Below are the code and all the weights of a small trained network. Each question names an input and a class and asks about switching units off, where a switched-off unit gives its printed mean instead of its output.

import numpy as np


def w(rows, s, z=0):
    codes = np.array(rows[::2]) - 128.0
    scale = np.full(codes.shape[1], s)
    scale[-1] = z or s
    return codes * scale


def f(y):
    return np.maximum(y, 0)


def log_softmax(a):
    a = a - a.max(-1, keepdims=True)
    return a - np.log(np.exp(a).sum(-1, keepdims=True))


def net(x, mask):
    res = np.array(x, float).reshape(1, 8) / 4 @ E
    y = f(res @ A[0][:, :-1].T + A[0][:, -1])
    res = res + np.where(mask, y, B[0][:, -1]) @ B[0][:, :-1]
    return log_softmax(res[-1] @ U[:, :-1].T + U[:, -1])


A, B = {}, {}
E = w([
[128,128,128,127,125,126,128,126],'x0',
[127,128,130,128,130,128,127,127],'x1',
[82,236,128,104,139,255,107,184],'x2',
[160,72,212,59,72,145,235,211],'x3',
[29,156,55,34,61,74,138,124],'x4',
[182,62,104,28,188,150,24,141],'x5',
[78,81,62,181,196,99,129,251],'x6',
[129,127,126,129,127,127,127,129],'x7',
],0.0047)
A[0] = w([
[160,155,182,87,94,156,128,10,29],'neuron 1',
[141,126,138,143,138,135,126,132,52],'neuron 2',
[193,110,185,208,178,181,122,133,25],'neuron 3',
[99,205,125,103,130,249,112,179,12],'neuron 4',
[139,116,144,112,115,133,152,147,79],'neuron 5',
[99,93,94,174,160,106,124,216,66],'neuron 6',
[121,154,89,171,142,120,76,90,48],'neuron 7',
[171,88,116,41,163,135,48,142,29],'neuron 8',
[92,136,102,93,123,108,135,134,92],'neuron 9',
[81,142,95,71,106,97,139,126,64],'neuron 10',
[153,104,164,88,103,137,182,176,81],'neuron 11',
[156,53,123,141,120,37,139,80,26],'neuron 12',
[143,114,146,109,110,134,157,153,76],'neuron 13',
[144,82,126,136,116,75,132,104,11],'neuron 14',
[151,102,163,84,106,139,183,182,82],'neuron 15',
[71,147,93,57,108,90,138,126,75],'neuron 16',
[96,195,143,218,96,105,213,114,33],'neuron 17',
[104,102,104,164,153,110,123,196,60],'neuron 18',
[118,162,79,180,144,114,60,74,58],'neuron 19',
[132,120,121,96,135,145,98,129,80],'neuron 20',
[151,108,122,90,144,131,90,134,27],'neuron 21',
],0.013,0.0011)
B[0] = w([
[160,154,123,4,144,99,161,146,234],'neuron 1',
[139,125,129,131,117,130,113,123,144],'neuron 2',
[195,103,128,142,74,138,34,111,238],'neuron 3',
[156,152,133,218,153,44,173,156,255],'neuron 4',
[98,127,127,129,140,126,109,122,161],'neuron 5',
[155,158,134,26,131,110,158,122,216],'neuron 6',
[60,121,135,122,154,122,94,123,201],'neuron 7',
[103,105,118,149,93,203,206,120,229],'neuron 8',
[161,122,133,132,112,131,93,120,170],'neuron 9',
[176,113,138,139,108,141,75,120,190],'neuron 10',
[57,127,123,129,158,123,85,114,209],'neuron 11',
[150,166,130,211,147,81,161,162,226],'neuron 12',
[91,126,126,129,145,127,104,121,170],'neuron 13',
[141,148,134,177,138,99,147,146,181],'neuron 14',
[56,131,121,127,160,122,81,114,212],'neuron 15',
[186,107,139,144,105,142,66,117,202],'neuron 16',
[111,88,111,143,100,218,201,123,243],'neuron 17',
[149,149,134,50,131,114,152,124,194],'neuron 18',
[40,121,132,122,161,120,80,123,224],'neuron 19',
[123,120,127,145,118,152,157,126,161],'neuron 20',
[114,117,124,138,114,164,163,125,172],'neuron 21',
],0.027,0.0075)
U = w([
[13,117,125,128,191,120,64,99,158],'0',
[165,171,138,220,152,52,177,186,214],'1',
[110,75,97,141,74,233,211,111,3],'2',
[173,172,135,1,138,96,154,132,125],'3',
[209,86,151,150,62,137,21,96,138],'4',
],0.0076,0.00028)

Each question gives the input, the list of numbers given to net, and the class t.
The units are the neurons (one row each of A and B). Each row of codes is followed by its name. A weight is (code - 128) times the scale printed after its matrix; where a second scale follows, it is the last column's (A, B and U).
mask holds one flag per neuron, in row order. A switched-off neuron (its flag False) gives its mean, the last column of its row in B, instead of its output. The means were averaged over made-up inputs and are rounded, as every weight is.
A unit's drop is (log p(t) with every unit on - log p(t) with that unit switched off) / (log p(t) with every unit on - log p(t) with every unit switched off).
most important unit: the unit with the biggest drop
k most important neurons: the k neurons with the biggest drops, biggest first
drop of u: that unit's drop, to one decimal
input [-1,-3,5,-3,-3,6,-4,3], class 2: most important unit	neuron 8
input [-7,-3,-6,-2,-2,5,3,-8], class 1: 3 most important neurons	(neuron 12; neuron 17; neuron 14)
input [1,-4,8,8,-2,2,5,-7], class 0: 3 most important neurons	(neuron 15; neuron 11; neuron 12)
input [5,-4,-4,8,-3,-7,1,2], class 0: 3 most important neurons	(neuron 15; neuron 11; neuron 8)
input [6,-1,-1,3,-2,4,-3,6], class 2: 2 most important neurons	(neuron 8; neuron 19)
input [6,4,6,-5,3,-1,2,8], class 1: 3 most important neurons	(neuron 4; neuron 15; neuron 11)
input [-1,-1,-2,7,2,-7,3,-2], class 0: 3 most important neurons	(neuron 15; neuron 11; neuron 8)
input [8,-4,-1,-2,-8,0,7,-2], class 4: 2 most important neurons	(neuron 3; neuron 1)
input [-7,1,6,-5,-3,-4,-5,0], class 1: 2 most important neurons	(neuron 4; neuron 15)
input [7,-2,-2,5,-7,0,-1,7], class 4: 3 most important neurons	(neuron 3; neuron 19; neuron 7)
input [7,2,-7,-6,-2,0,-2,-3], class 1: 4 most important neurons	(neuron 12; neuron 14; neuron 15; neuron 11)
input [7,1,-4,2,-5,1,4,-4], class 4: 2 most important neurons	(neuron 3; neuron 4)
input [-5,8,-3,2,7,-5,-3,2], class 4: 2 most important neurons	(neuron 16; neuron 8)
input [0,-6,-1,0,-4,-7,5,-6], class 2: most important unit	neuron 17
input [5,5,0,-2,-7,0,5,1], class 4: drop of neuron 1	0.7
input [-2,-4,7,-6,3,-2,8,6], class 3: drop of neuron 15	0.1
input [6,-5,4,0,-2,6,-1,-6], class 2: drop of neuron 12	0.4
